Below are the code and all the weights of a small trained network. Each question names an input and a target symbol and asks about switching units off, where a switched-off unit gives its printed mean instead of its output.

import numpy as np


def w(rows, s, z=0):
    codes = np.array(rows[::2]) - 128.0
    scale = np.full(codes.shape[1], s)
    scale[-1] = z or s
    return codes * scale


def f(y):
    return np.maximum(y, 0)


def softmax(a):
    e = np.exp(a - a.max(-1, keepdims=True))
    return e / e.sum(-1, keepdims=True)


def log_softmax(a):
    a = a - a.max(-1, keepdims=True)
    return a - np.log(np.exp(a).sum(-1, keepdims=True))


def net(x, mask):
    ids = ['ΓΘΞΠΣαβδεζλμτφψω'.index(c) for c in x.split()]
    T = len(ids)
    res = E[ids] + P[:T]
    r = res
    for j in range(3):
        rows = slice(2 * j, 2 * j + 2)
        q, k, v = (r @ M[0][rows].T for M in (Q, K, V))
        z = softmax(np.where(np.tri(T) > 0, q @ k.T / 2**0.5, -1e9)) @ v
        o = O[0][rows]
        res = res + np.where(mask[j], z, o[:, -1]) @ o[:, :-1]
    y = f(res @ A[0][:, :-1].T + A[0][:, -1])
    res = res + np.where(mask[3:19], y, B[0][:, -1]) @ B[0][:, :-1]
    return log_softmax(res[-1] @ U[:, :-1].T + U[:, -1])


Q, K, V, O, A, B = {}, {}, {}, {}, {}, {}
E = w([
[207,110,13],'Γ',
[187,99,167],'Θ',
[114,124,31],'Ξ',
[216,133,90],'Π',
[166,138,70],'Σ',
[122,91,178],'α',
[149,107,194],'β',
[159,153,162],'δ',
[73,75,169],'ε',
[191,154,99],'ζ',
[118,144,97],'λ',
[193,135,143],'μ',
[46,99,104],'τ',
[224,89,81],'φ',
[164,30,238],'ψ',
[32,1,198],'ω',
],0.018)
P = w([
[157,210,154],'0',
[97,68,77],'1',
[165,2,98],'2',
[133,216,179],'3',
[66,76,73],'4',
[168,6,101],'5',
[134,218,178],'6',
[61,81,69],'7',
[171,2,105],'8',
[133,220,182],'9',
[68,89,72],'10',
[170,15,93],'11',
[133,220,179],'12',
],0.012)
Q[0] = w([
[162,186,140],'h1',
[107,190,99],'h1',
[106,159,184],'h2',
[117,165,147],'h2',
[250,78,131],'h3',
[75,108,199],'h3',
],0.016)
K[0] = w([
[209,160,117],'h1',
[49,213,164],'h1',
[82,145,237],'h2',
[134,244,129],'h2',
[254,170,122],'h3',
[43,116,236],'h3',
],0.0099)
V[0] = w([
[100,66,124],'h1',
[121,125,133],'h1',
[201,101,98],'h2',
[86,65,94],'h2',
[120,130,247],'h3',
[143,103,119],'h3',
],0.012)
O[0] = w([
[152,45,192,160],'h1',
[247,28,23,121],'h1',
[229,54,22,254],'h2',
[192,23,1,155],'h2',
[47,63,172,56],'h3',
[31,82,142,162],'h3',
],0.0042,0.0086)
A[0] = w([
[98,75,64,112],'n1',
[80,69,111,126],'n2',
[218,179,213,51],'n3',
[127,82,154,174],'n4',
[147,192,163,40],'n5',
[208,177,180,14],'n6',
[23,233,101,180],'n7',
[112,250,91,1],'n8',
[123,107,108,129],'n9',
[158,124,7,163],'n10',
[125,55,146,143],'n11',
[97,234,113,148],'n12',
[121,44,88,128],'n13',
[133,116,63,130],'n14',
[241,128,168,82],'n15',
[131,93,115,95],'n16',
],0.013,0.0058)
B[0] = w([
[174,118,179,187],'n1',
[145,119,81,158],'n2',
[102,39,169,164],'n3',
[39,156,115,165],'n4',
[200,115,170,148],'n5',
[164,2,150,154],'n6',
[104,190,137,154],'n7',
[158,135,71,152],'n8',
[132,154,173,154],'n9',
[81,132,115,250],'n10',
[97,160,63,181],'n11',
[173,228,82,158],'n12',
[184,160,163,215],'n13',
[69,115,156,187],'n14',
[97,117,123,196],'n15',
[139,160,165,160],'n16',
],0.011,0.022)
U = w([
[193,66,98,222],'Γ',
[52,71,190,26],'Θ',
[172,166,85,70],'Ξ',
[104,100,30,159],'Π',
[142,42,199,89],'Σ',
[83,209,157,129],'α',
[209,87,177,50],'β',
[69,185,176,255],'δ',
[176,192,224,126],'ε',
[99,191,91,57],'ζ',
[137,210,143,125],'λ',
[208,143,103,108],'μ',
[98,156,219,150],'τ',
[113,129,247,100],'φ',
[115,7,97,151],'ψ',
[35,143,131,75],'ω',
],0.013,0.0076)

Each question gives the input, a string of symbols that net reads in full, and the target symbol t.
The units are the heads (2 rows each of Q, K, V and O) and the neurons (one row each of A and B). Each row of codes is followed by its name. A weight is (code - 128) times the scale printed after its matrix; where a second scale follows, it is the last column's (O, A, B and U).
mask holds one flag per unit, heads first, then neurons. A switched-off unit (its flag False) gives its mean, the last column of its rows in O or B, instead of its output. The means were averaged over made-up inputs and are rounded, as every weight is.
A unit's drop is (log p(t) with every unit on - log p(t) with that unit switched off) / (log p(t) with every unit on - log p(t) with every unit switched off).
The circuit of an input: a set's keep is (log p(t) with only the set's units on - log p(t) with every unit switched off) / (log p(t) with every unit on - log p(t) with every unit switched off). Starting from the 12 units with the biggest drops (on a tie, the unit counted first), units are removed one at a time, each time the one whose removal leaves the highest keep (on an exact tie, the one counted first), for as long as the keep stays at least 0.8.
units of the circuit, in order: the units of the circuit, biggest drop first
most important unit: the unit with the biggest drop
top k neurons: the k neurons with the biggest drops, biggest first
which heads matter: for each layer, one digit per head in row order, 1 if its drop is at least 0.15 and else 0, layers parted by /
drop when u is switched off: that unit's drop, to one decimal
input δ μ ψ ψ Θ δ δ ζ ψ φ, target ψ: most important unit : n13
input Γ Π β Γ Π ψ δ μ δ Σ δ δ λ, target λ: which heads matter : 110
input Γ δ Θ δ δ φ Ξ, target ζ: which heads matter : 100
input δ β Γ Ξ α β φ Γ Γ Θ δ Σ δ, target ε: units of the circuit, in order : (n5 n10)
input Γ Θ λ Γ Θ Θ ζ δ Θ Γ ζ Π, target ψ: which heads matter : 001
input δ δ Θ τ, target α: units of the circuit, in order : (h2 n7 n12)
input Θ Γ ψ ε δ φ β, target φ: units of the circuit, in order : (h2 n3)
input ε Θ Θ Γ Γ Γ Γ, target Π: units of the circuit, in order : (n10 h3 n13)
input δ Σ β λ μ Γ Π δ μ δ Π λ ω, target ω: which heads matter : 011
input Γ ψ ζ, target ψ: units of the circuit, in order : (n12 n7)
input β Γ μ Γ μ φ Π, target Γ: which heads matter : 100
input δ Θ δ β, target φ: units of the circuit, in order : (h2 n3)
input δ β δ β λ ζ μ Θ δ Π λ ζ Ξ, target ζ: top 3 neurons : (n13 n8 n1)
input ζ ψ δ ζ, target μ: which heads matter : 110
input λ Π λ Σ λ Θ φ Ξ Θ Σ δ ε Σ, target Ξ: most important unit : n8
input Γ μ ω Θ β Π Π, target Γ: which heads matter : 100
input δ Θ φ δ δ ε Θ δ Γ ψ, target Θ: which heads matter : 001
input Θ δ Γ Σ β Γ Π Θ β Θ, target Σ: which heads matter : 000
input Γ δ δ φ δ ζ, target ψ: top 4 neurons : (n12 n10 n15 n7)
input Γ ε ζ δ δ δ Σ ζ λ Θ δ μ, target ψ: drop when n12 is switched off : 0.2
input τ τ ζ ψ φ α λ, target λ: drop when h1 is switched off : 0.1
